Below are the code and all the weights of a small trained network. Each question names an input and a class and asks about switching units off, where a switched-off unit gives its printed mean instead of its output.

import numpy as np


def w(rows, s, z=0):
    codes = np.array(rows[::2]) - 128.0
    scale = np.full(codes.shape[1], s)
    scale[-1] = z or s
    return codes * scale


def f(y):
    return y / 2 * (1 + np.tanh(0.7978845608 * (y + 0.044715 * y**3)))


def log_softmax(a):
    a = a - a.max(-1, keepdims=True)
    return a - np.log(np.exp(a).sum(-1, keepdims=True))


def net(x, mask):
    res = np.array(x, float).reshape(1, 3) / 4 @ E
    y = f(res @ A[0][:, :-1].T + A[0][:, -1])
    res = res + np.where(mask, y, B[0][:, -1]) @ B[0][:, :-1]
    return log_softmax(res[-1] @ U[:, :-1].T + U[:, -1])


A, B = {}, {}
E = w([
[25,5,128,111,106,137,106,133,129,162,82,156],'x0',
[183,84,153,124,59,125,131,191,170,61,94,97],'x1',
[59,188,139,149,96,150,175,161,72,64,66,118],'x2',
],0.016)
A[0] = w([
[42,143,68,151,180,109,72,71,118,188,205,159,67],'neuron 0',
[134,2,81,172,175,142,111,171,212,252,165,79,92],'neuron 1',
[97,61,160,84,100,126,109,143,88,184,117,100,115],'neuron 2',
[54,36,134,77,171,116,119,168,148,161,96,102,14],'neuron 3',
[239,125,125,179,233,139,118,124,212,176,138,102,55],'neuron 4',
[74,56,197,92,137,93,137,170,126,167,166,159,43],'neuron 5',
[218,55,198,65,67,76,190,164,222,137,42,166,30],'neuron 6',
[138,109,241,36,145,65,73,158,147,181,182,151,68],'neuron 7',
[57,170,105,149,132,115,176,129,116,178,225,162,2],'neuron 8',
],0.007,0.006)
B[0] = w([
[180,129,53,182,40,215,92,65,191,26,155,74,219],'neuron 0',
[91,149,133,188,144,185,207,131,123,123,81,166,245],'neuron 1',
[169,135,155,75,200,34,132,190,147,97,167,99,201],'neuron 2',
[121,134,180,47,141,61,116,181,89,178,181,44,210],'neuron 3',
[47,165,225,127,128,127,174,158,164,195,98,114,210],'neuron 4',
[165,199,222,137,107,65,165,182,222,142,202,55,181],'neuron 5',
[87,86,71,145,41,150,59,35,197,59,167,55,233],'neuron 6',
[50,113,118,136,126,153,185,164,163,175,35,107,178],'neuron 7',
[156,210,76,165,69,130,165,124,254,53,149,56,165],'neuron 8',
],0.0092,0.011)
U = w([
[150,76,59,126,50,167,61,67,164,57,175,111,83],'0',
[192,166,205,86,178,47,141,174,146,118,219,115,118],'1',
[2,133,144,155,116,153,203,167,124,101,21,162,91],'2',
[134,55,134,127,153,155,75,111,128,102,156,190,254],'3',
[138,81,73,94,199,109,48,126,110,137,110,177,85],'4',
],0.0095,0.017)

Each question gives the input, the list of numbers given to net, and the class t.
The units are the neurons (one row each of A and B). Each row of codes is followed by its name. A weight is (code - 128) times the scale printed after its matrix; where a second scale follows, it is the last column's (A, B and U).
mask holds one flag per neuron, in row order. A switched-off neuron (its flag False) gives its mean, the last column of its row in B, instead of its output. The means were averaged over made-up inputs and are rounded, as every weight is.
A unit's drop is (log p(t) with every unit on - log p(t) with that unit switched off) / (log p(t) with every unit on - log p(t) with every unit switched off).
The circuit of an input: a set's keep is (log p(t) with only the set's units on - log p(t) with every unit switched off) / (log p(t) with every unit on - log p(t) with every unit switched off). Starting from all 9 units, units are removed one at a time, each time the one whose removal leaves the highest keep (on an exact tie, the one counted first), for as long as the keep stays at least 0.8.
circuit, biggest first: the units of the circuit, biggest drop first
most important unit: the unit with the biggest drop
top k neurons: the k neurons with the biggest drops, biggest first
drop when u is switched off: that unit's drop, to one decimal
input [-5,6,-6], class 0: top 3 neurons	[neuron 6; neuron 2; neuron 3]
input [7,-7,-6], class 0: circuit, biggest first	[neuron 0]
input [-3,-3,-2], class 3: circuit, biggest first	[neuron 5; neuron 3]
input [-3,1,-1], class 3: circuit, biggest first	[neuron 5; neuron 8]
input [-3,4,-5], class 2: top 2 neurons	[neuron 4; neuron 0]
input [8,3,-4], class 1: top 3 neurons	[neuron 3; neuron 5; neuron 2]
input [4,-3,-2], class 1: top 2 neurons	[neuron 6; neuron 5]
input [-7,-6,-8], class 2: top 2 neurons	[neuron 4; neuron 7]
input [-1,3,-4], class 2: top 2 neurons	[neuron 0; neuron 4]
input [4,3,3], class 1: top 2 neurons	[neuron 0; neuron 1]
input [8,0,-6], class 1: top 2 neurons	[neuron 5; neuron 3]
input [0,2,-2], class 3: top 2 neurons	[neuron 0; neuron 8]
input [8,-2,-7], class 1: top 3 neurons	[neuron 5; neuron 3; neuron 2]
input [-6,-8,-6], class 0: most important unit	neuron 0
input [7,-7,-7], class 0: top 3 neurons	[neuron 0; neuron 8; neuron 4]
input [8,7,-5], class 1: drop when neuron 0 is switched off	0.4
input [3,4,-5], class 2: drop when neuron 7 is switched off	0.4
input [6,4,1], class 1: drop when neuron 2 is switched off	0.1
input [-3,1,2], class 3: drop when neuron 1 is switched off	0.2
input [2,0,-6], class 2: circuit, biggest first	[neuron 1]
